a = [-13   9  -8  -6 -59]
Read off the entry just right of -8.
-6
The third entry from the left: -8

X =
164,190,101,89,193,197,143,158,114,171,109,142
188,181,175,190,119,172,78,206,133,139,107,66
131,189,124,93,164,197,143,168,157,98,120,205
197,177,171,188,182,159,113,222,128,133,112,77
158,119,140,161,116,216,237,169,96,206,191,141
160,124,106,209,118,207,165,134,91,193,202,133
162,127,104,201,79,241,138,123,90,217,197,122
96,78,120,212,118,207,118,124,156,171,168,173
149,189,220,193,61,66,104,63,197,167,136,172
147,167,179,139,140,228,203,163,43,162,122,123
168,148,163,167,192,230,59,211,168,155,90,111
140,110,126,200,143,184,205,155,113,164,197,162
192,210,209,184,72,65,121,63,155,219,141,123
Indices start at 0.
The entry at row 0, column 1 -> 190
The entry in row 0 and column 0 is 164
The entry just right of 217 -> 197
Give the largest entry.
Answer: 241
The entry just right of the smallest entry: 162
The entry just left of the largest entry -> 79
Give the entry in row 2 and column 1.
Answer: 189
The top-right entry is 142
Give the entry at row 2, column 2.
Answer: 124
The top entry of the column that holds the largest entry -> 197
The bottom-right entry: 123
Give the entry at row 2, column 0.
Answer: 131
Give the entry in the bottom-left corner.
Answer: 192
Give the bottom entry of the column that holds the largest entry.
Answer: 65
Give the entry directly above 157.
Answer: 133
The entry directly above the smallest entry -> 197
Give the smallest entry.
Answer: 43
Give the entry directly below the largest entry.
Answer: 207
Give the entry in row 1 and column 2.
Answer: 175
The entry just left of 216 -> 116
Give the top entry of the column that holds the smallest entry.
Answer: 114
Give the entry just left of the smallest entry.
Answer: 163
The bottom entry of the column that holds the smallest entry: 155
The entry just left of 177 -> 197
Give the entry directly above 210.
Answer: 110
Give the entry at row 1, column 0.
Answer: 188
Give the entry just left of 59.
Answer: 230

data =
9	9	31	36	43	53	49	48	63	66	75	69	82
45	53	56	49	47	59	57	52	60	61	52	58	50
92	55	54	55	39	49	26	38	14	21	23	44	29
37	10	19	41	35	49	45	53	55	47	68	76	70
52	33	23	21	30	23	22	35	43	48	58	69	64
Rows and columns are numbered from 0.
The largest entry is 92
Which number is the entry just left of 56?
Answer: 53
Which number is the entry at row 2, column 2?
Answer: 54
Which number is the entry just left of the centre entry?
Answer: 49
The entry at row 0, column 2 -> 31
The entry in row 0 and column 1: 9
The entry directly below 82 -> 50
The entry at row 1, column 0 is 45
The bottom-right entry: 64
The entry in the top-right corner: 82
The entry just right of 14: 21
Which number is the bottom-left entry?
Answer: 52
Which number is the entry just right of 76?
Answer: 70
The entry in the top-left corner: 9
The entry just right of 66: 75
The entry just right of 68 is 76
Which number is the entry just right of the largest entry?
Answer: 55
The entry just right of the centre entry: 38
Which number is the centre entry?
Answer: 26

[-10  -9  59   1  -1 -20 -14  -5]
The entry just left of -9: -10
The entry just left of 59: -9
Find the first entry from the right.
-5
The second entry from the right -> -14

Questions about the row below.
1) Find the entry just right of 0.08.
2) Find the entry just right of -0.17.
[-0.09 -0.06  0.01 -0.09 -0.08 -0.11  0.00  0.13 -0.04 -0.17  0.08 -0.13
 -0.18  0.03]
1) -0.13
2) 0.08

Read these off the row that follows.
1) Find the largest entry.
2) Find the entry just right of -46.
3) Find the entry just left of the smallest entry.
4) Find the entry just right of 48.
[ 48  20 -13 -57 -46 -17 -55  54]
1) 54
2) -17
3) -13
4) 20

[[-11  25 -22   9  -8   4 -12   4 -14 -24   5]
 [  4  10 -11  -4 -15 -17 -10  15   5 -26  -1]
 [-20  -2   8   4  12 -14 -17 -10  14  21   2]
 [-13  22   1  -4  -9  -8  10   6  14  -2   1]
 [ -9   4  15 -19   7 -36 -39  22  53 -29   8]
 [ 27  55 -24   9 -12  26   4 -11 -31 -52 -10]
 [-14  11  33 -11  -3  -8  -7 -47   7  45  29]
 [ 40  31  16 -39 -34  13  20 -48 -14 -18 -11]
 [-11  24  30 -32 -10 -12 -11 -29  17  24  21]
 [ -9 -28 -28   6  19  -3  -4  13 -14   6  16]
 [-10   0  -6  26  -4  -6  22  -5  -1  25 -28]
 [ 34  39  -6 -11 -22  12   9 -13 -24 -48  -9]
 [ -6 -11   3 -13  12 -12 -26  -3  25  11  38]]
The bottom-left entry: -6
Find the last entry, reading row by row.
A: 38
The fourth-last entry, reading row by row: -3
The bottom entry of the column that holds the largest entry: -11
Find the first entry on the diagonal from the top-right corner.
A: 5
The first entry on the main diagonal -> -11
Find the entry just left of the centre entry.
A: -3
The entry just right of the largest entry: -24
Find the first entry in the row that holds the largest entry.
A: 27
Find the largest entry in the first column.
A: 40
The last entry in the row that holds the largest entry -> -10
Find the entry directly below the smallest entry.
A: 45
The largest entry in the first row is 25
The smallest entry in the last column: -28
Find the entry directly below the centre entry.
A: 13
The entry just left of 30: 24
Find the centre entry.
A: -8
The 3rd entry in reading order -> -22
Find the entry directly above the largest entry.
A: 4
The entry directly below 45: -18
The entry just right of the centre entry is -7
The 3rd entry on the main diagonal -> 8
Find the 2nd largest entry.
A: 53

Questions about the grid below. Indices start at 0.
1) The entry at row 0, column 0?
2) The entry just right of 55?
3) The entry directly above 220?
4) The entry directly above 92?
5) The entry in row 2 and column 2?
6) The entry directly above 138?
7) The entry in the bottom-left corner?
8) The entry directly above the smallest entry?
array([[114, 137, 133, 169, 118],
       [ 48, 115, 227, 111, 140],
       [198, 211, 133, 198, 151],
       [ 93,  96, 156,  55, 136],
       [ 99,  85, 101,  27, 101],
       [ 80, 110, 144, 157, 108],
       [138,  97, 130, 126, 195],
       [109,  88, 135,  70, 180],
       [191, 160, 156,  92, 220],
       [248, 167,  83, 184, 170],
       [162, 144,  99, 162, 103],
       [197, 172, 149,  96, 187]])
1) 114
2) 136
3) 180
4) 70
5) 133
6) 80
7) 197
8) 55
